Below is a small trained network, with its code and all its weights. Each question gives an input and a class and asks what happens when units are switched off, that is, made to give their printed mean instead of their output.

import numpy as np


def w(rows, s, z=0):
    codes = np.array(rows[::2]) - 128.0
    scale = np.full(codes.shape[1], s)
    scale[-1] = z or s
    return codes * scale


def norm(h):
    return h / np.sqrt((h * h).mean(-1, keepdims=True) + 1e-5)


def f(y):
    return y / 2 * (1 + np.tanh(0.7978845608 * (y + 0.044715 * y**3)))


def log_softmax(a):
    a = a - a.max(-1, keepdims=True)
    return a - np.log(np.exp(a).sum(-1, keepdims=True))


def net(x, mask):
    res = np.array(x, float).reshape(1, 3) / 4 @ E
    u = 0
    for l in range(4):
        y = f(norm(res) @ A[l][:, :-1].T + A[l][:, -1])
        res = res + np.where(mask[u : u + 7], y, B[l][:, -1]) @ B[l][:, :-1]
        u += 7
    return log_softmax(norm(res)[-1] @ U[:, :-1].T + U[:, -1])


A, B = {}, {}
E = w([
[203,118,90,168,185,152],'x0',
[139,184,54,124,65,167],'x1',
[75,75,3,53,166,118],'x2',
],0.00033)
A[0] = w([
[151,195,133,84,136,73,79],'0.n1',
[140,143,126,149,126,149,5],'0.n2',
[156,161,107,112,130,108,51],'0.n3',
[107,86,17,22,166,76,146],'0.n4',
[189,229,197,142,110,65,83],'0.n5',
[72,45,208,161,253,66,49],'0.n6',
[153,154,109,117,111,62,123],'0.n7',
],0.0014,0.0012)
B[0] = w([
[90,50,64,216,108,206,83],'0.n1',
[77,120,14,147,2,104,17],'0.n2',
[91,116,58,176,31,141,56],'0.n3',
[119,105,240,221,103,208,254],'0.n4',
[49,27,119,151,146,208,112],'0.n5',
[234,55,85,11,45,44,138],'0.n6',
[73,136,103,178,154,210,124],'0.n7',
],0.0007,0.0006)
A[1] = w([
[117,133,127,134,130,109,131],'1.n1',
[116,125,163,131,180,110,196],'1.n2',
[43,100,151,101,4,100,2],'1.n3',
[116,131,133,127,131,123,117],'1.n4',
[126,114,133,117,116,138,27],'1.n5',
[97,183,138,183,143,169,228],'1.n6',
[86,80,17,54,163,123,71],'1.n7',
],0.002,0.0007)
B[1] = w([
[135,133,131,113,121,140,128],'1.n1',
[129,69,75,90,88,161,243],'1.n2',
[178,211,122,106,241,134,127],'1.n3',
[141,137,133,129,115,133,127],'1.n4',
[136,162,108,160,123,114,63],'1.n5',
[158,40,157,63,118,106,253],'1.n6',
[70,100,222,246,117,197,160],'1.n7',
],0.0011,0.00049)
A[2] = w([
[200,165,201,161,61,118,147],'2.n1',
[240,85,50,233,182,144,65],'2.n2',
[15,188,154,122,52,40,38],'2.n3',
[116,255,34,170,13,207,31],'2.n4',
[162,166,182,145,80,149,94],'2.n5',
[135,181,87,156,120,88,1],'2.n6',
[125,91,70,42,74,147,126],'2.n7',
],0.0018,0.00067)
B[2] = w([
[25,91,52,150,158,175,194],'2.n1',
[89,215,192,33,171,138,138],'2.n2',
[203,155,123,101,229,192,93],'2.n3',
[163,26,173,91,139,44,124],'2.n4',
[73,92,76,142,175,126,138],'2.n5',
[124,101,252,110,158,130,3],'2.n6',
[160,179,224,199,136,71,162],'2.n7',
],0.0014,0.00057)
A[3] = w([
[135,183,92,135,91,238,43],'3.n1',
[151,35,149,176,103,68,123],'3.n2',
[142,251,162,38,233,184,50],'3.n3',
[219,52,151,74,114,13,68],'3.n4',
[161,221,154,219,59,92,254],'3.n5',
[67,114,155,91,183,142,121],'3.n6',
[33,89,105,237,134,222,98],'3.n7',
],0.0024,0.00087)
B[3] = w([
[199,89,184,39,51,42,129],'3.n1',
[148,237,55,7,37,112,192],'3.n2',
[16,238,25,35,22,222,203],'3.n3',
[144,18,248,85,68,114,231],'3.n4',
[134,40,21,166,188,138,114],'3.n5',
[191,83,62,142,85,127,179],'3.n6',
[28,69,224,178,195,225,253],'3.n7',
],0.0015,0.0012)
U = w([
[5,5,251,251,251,251,255],'0',
[251,5,251,5,5,7,255],'1',
[5,252,4,8,5,251,220],'2',
[251,6,8,251,250,5,179],'3',
[251,252,121,240,242,5,1],'4',
[251,251,121,240,241,5,1],'5',
[252,252,121,241,242,4,1],'6',
],0.0036,0.0035)

Each question gives the input, the list of numbers given to net, and the class t.
The units are the neurons (one row each of A and B). Each row of codes is followed by its name. A weight is (code - 128) times the scale printed after its matrix; where a second scale follows, it is the last column's (A, B and U).
mask holds one flag per neuron, layer by layer. A switched-off neuron (its flag False) gives its mean, the last column of its row in B, instead of its output. The means were averaged over made-up inputs and are rounded, as every weight is.
A unit's drop is (log p(t) with every unit on - log p(t) with that unit switched off) / (log p(t) with every unit on - log p(t) with every unit switched off).
The circuit of an input: a set's keep is (log p(t) with only the set's units on - log p(t) with every unit switched off) / (log p(t) with every unit on - log p(t) with every unit switched off). Starting from the 12 units with the biggest drops (on a tie, the unit counted first), units are removed one at a time, each time the one whose removal leaves the highest keep (on an exact tie, the one counted first), for as long as the keep stays at least 0.8.
units of the circuit, in order: the units of the circuit, biggest drop first
most important unit: the unit with the biggest drop
k most important neurons: the k neurons with the biggest drops, biggest first
drop when u is switched off: that unit's drop, to one decimal
input [1,-7,3], class 1: most important unit => 3.n4
input [-8,-6,4], class 2: 4 most important neurons => 2.n3; 2.n4; 1.n3; 1.n6
input [-8,0,-6], class 2: units of the circuit, in order => 2.n3; 1.n7; 3.n3
input [1,-1,5], class 0: 2 most important neurons => 1.n7; 3.n7
input [8,5,-4], class 2: units of the circuit, in order => 2.n2; 3.n3
input [0,3,-7], class 0: units of the circuit, in order => 2.n1; 3.n7
input [8,2,-6], class 2: 2 most important neurons => 2.n2; 1.n7
input [2,-6,-5], class 1: 2 most important neurons => 1.n7; 0.n6
input [-1,-6,-3], class 1: 4 most important neurons => 1.n7; 3.n4; 3.n3; 3.n2
input [-5,7,-5], class 1: 3 most important neurons => 1.n7; 2.n4; 0.n4
input [-8,-5,2], class 2: units of the circuit, in order => 2.n4; 2.n3; 3.n3
input [7,3,8], class 0: 2 most important neurons => 1.n7; 1.n3
input [-4,-8,6], class 1: 2 most important neurons => 2.n1; 0.n6
input [8,-7,1], class 2: 4 most important neurons => 2.n2; 2.n4; 1.n6; 3.n3
input [2,4,4], class 0: 2 most important neurons => 1.n7; 3.n3
input [4,-3,-2], class 2: 2 most important neurons => 0.n4; 1.n6
input [7,2,7], class 0: 3 most important neurons => 1.n7; 1.n3; 2.n3
input [7,-6,5], class 2: 2 most important neurons => 2.n2; 2.n4
input [-1,6,3], class 1: most important unit => 2.n4
input [4,-1,7], class 0: units of the circuit, in order => 1.n7
input [4,3,5], class 0: drop when 1.n7 is switched off => 1.6
input [-4,4,-2], class 1: drop when 0.n6 is switched off => 0.7
input [-1,7,6], class 1: drop when 2.n1 is switched off => 1.2
